Below is a small trained network, with its code and all its weights. Each question gives an input and a class and asks what happens when units are switched off, that is, made to give their printed mean instead of their output.

import numpy as np


def w(rows, s, z=0):
    codes = np.array(rows[::2]) - 128.0
    scale = np.full(codes.shape[1], s)
    scale[-1] = z or s
    return codes * scale


def norm(h):
    return h / np.sqrt((h * h).mean(-1, keepdims=True) + 1e-5)


def f(y):
    return y / 2 * (1 + np.tanh(0.7978845608 * (y + 0.044715 * y**3)))


def log_softmax(a):
    a = a - a.max(-1, keepdims=True)
    return a - np.log(np.exp(a).sum(-1, keepdims=True))


def net(x, mask):
    res = np.array(x, float).reshape(1, 8) / 4 @ E
    u = 0
    for l in range(2):
        y = f(norm(res) @ A[l][:, :-1].T + A[l][:, -1])
        res = res + np.where(mask[u : u + 3], y, B[l][:, -1]) @ B[l][:, :-1]
        u += 3
    return log_softmax(norm(res)[-1] @ U[:, :-1].T + U[:, -1])


A, B = {}, {}
E = w([
[119,121,129,129],'x0',
[118,128,131,126],'x1',
[133,124,128,129],'x2',
[124,134,128,127],'x3',
[128,29,219,130],'x4',
[131,148,143,96],'x5',
[219,219,201,177],'x6',
[214,118,123,1],'x7',
],0.0068)
A[0] = w([
[32,55,52,84,89],'L0N0',
[171,229,191,179,209],'L0N1',
[140,222,2,128,9],'L0N2',
],0.0083,0.0015)
B[0] = w([
[196,164,107,133,240],'L0N0',
[154,121,103,130,253],'L0N1',
[92,7,153,102,230],'L0N2',
],0.018,0.0044)
A[1] = w([
[5,211,82,249,31],'L1N0',
[42,47,152,250,4],'L1N1',
[2,253,102,238,134],'L1N2',
],0.0054,0.0027)
B[1] = w([
[20,123,143,102,203],'L1N0',
[88,132,160,130,247],'L1N1',
[82,246,169,96,233],'L1N2',
],0.013,0.0011)
U = w([
[71,8,199,144,99],'0',
[98,108,133,147,232],'1',
[94,112,157,125,182],'2',
[137,156,73,186,2],'3',
[49,144,176,65,102],'4',
],0.011,0.0027)

Each question gives the input, the list of numbers given to net, and the class t.
The units are the neurons (one row each of A and B). Each row of codes is followed by its name. A weight is (code - 128) times the scale printed after its matrix; where a second scale follows, it is the last column's (A, B and U).
mask holds one flag per neuron, layer by layer. A switched-off neuron (its flag False) gives its mean, the last column of its row in B, instead of its output. The means were averaged over made-up inputs and are rounded, as every weight is.
A unit's drop is (log p(t) with every unit on - log p(t) with that unit switched off) / (log p(t) with every unit on - log p(t) with every unit switched off).
The circuit of an input: a set's keep is (log p(t) with only the set's units on - log p(t) with every unit switched off) / (log p(t) with every unit on - log p(t) with every unit switched off). Starting from all 6 units, units are removed one at a time, each time the one whose removal leaves the highest keep (on an exact tie, the one counted first), for as long as the keep stays at least 0.8.
units of the circuit, in order: the units of the circuit, biggest drop first
top k neurons: the k neurons with the biggest drops, biggest first
drop when u is switched off: that unit's drop, to one decimal
input [-8,-4,-7,6,-4,-6,-1,-8], class 4: top 2 neurons -> [L1N2; L1N0]
input [3,-1,-2,0,2,-3,-7,-7], class 3: units of the circuit, in order -> [L0N0]
input [-2,-3,1,-4,-8,8,7,2], class 0: units of the circuit, in order -> [L0N2; L0N0]
input [3,2,-3,-4,0,-7,2,-8], class 4: units of the circuit, in order -> [L1N2; L0N2; L1N0]
input [5,-5,-6,-8,5,7,-5,-8], class 4: units of the circuit, in order -> [L0N2; L1N2; L0N1]
input [-6,-1,-4,-5,7,2,-1,-8], class 4: top 2 neurons -> [L0N2; L1N2]
input [-1,6,2,-4,3,3,-8,5], class 3: units of the circuit, in order -> [L0N0; L0N2]
input [8,-3,2,-6,4,2,-8,8], class 3: top 2 neurons -> [L0N0; L0N2]
input [-8,-2,3,-7,-2,3,5,-7], class 4: top 4 neurons -> [L0N0; L1N2; L1N0; L0N2]
input [2,-1,1,-2,3,-1,0,-4], class 4: units of the circuit, in order -> [L0N2; L1N2; L0N1]
input [8,-3,-3,1,-5,6,-8,0], class 3: top 3 neurons -> [L0N0; L1N0; L1N1]
input [0,4,-4,8,-3,4,-5,-1], class 3: top 2 neurons -> [L0N0; L1N0]
input [5,-7,5,-7,3,-7,-3,-8], class 4: units of the circuit, in order -> [L0N2; L1N2; L1N0]
input [2,2,7,8,-4,3,0,-6], class 4: units of the circuit, in order -> [L1N2]
input [8,7,6,8,5,2,8,-3], class 3: top 2 neurons -> [L0N2; L0N1]
input [-5,2,2,0,7,-6,5,-8], class 4: units of the circuit, in order -> [L0N2; L1N2; L0N0]
input [-7,-7,5,-3,3,-5,-4,-8], class 4: top 2 neurons -> [L0N2; L1N2]
input [-3,5,-8,-3,6,-1,8,3], class 3: top 2 neurons -> [L0N2; L0N1]
input [-7,5,-7,-5,-8,-4,0,8], class 0: top 2 neurons -> [L0N2; L0N0]
input [5,-6,0,3,7,-5,-5,-8], class 4: top 3 neurons -> [L0N2; L0N1; L1N2]
input [7,-6,3,0,-7,-3,-3,1], class 0: drop when L0N2 is switched off -> 1.2
input [-3,4,1,8,-5,3,-1,-2], class 0: drop when L0N2 is switched off -> 0.8
input [6,0,-3,-6,-5,-1,-2,4], class 0: drop when L0N2 is switched off -> 0.9
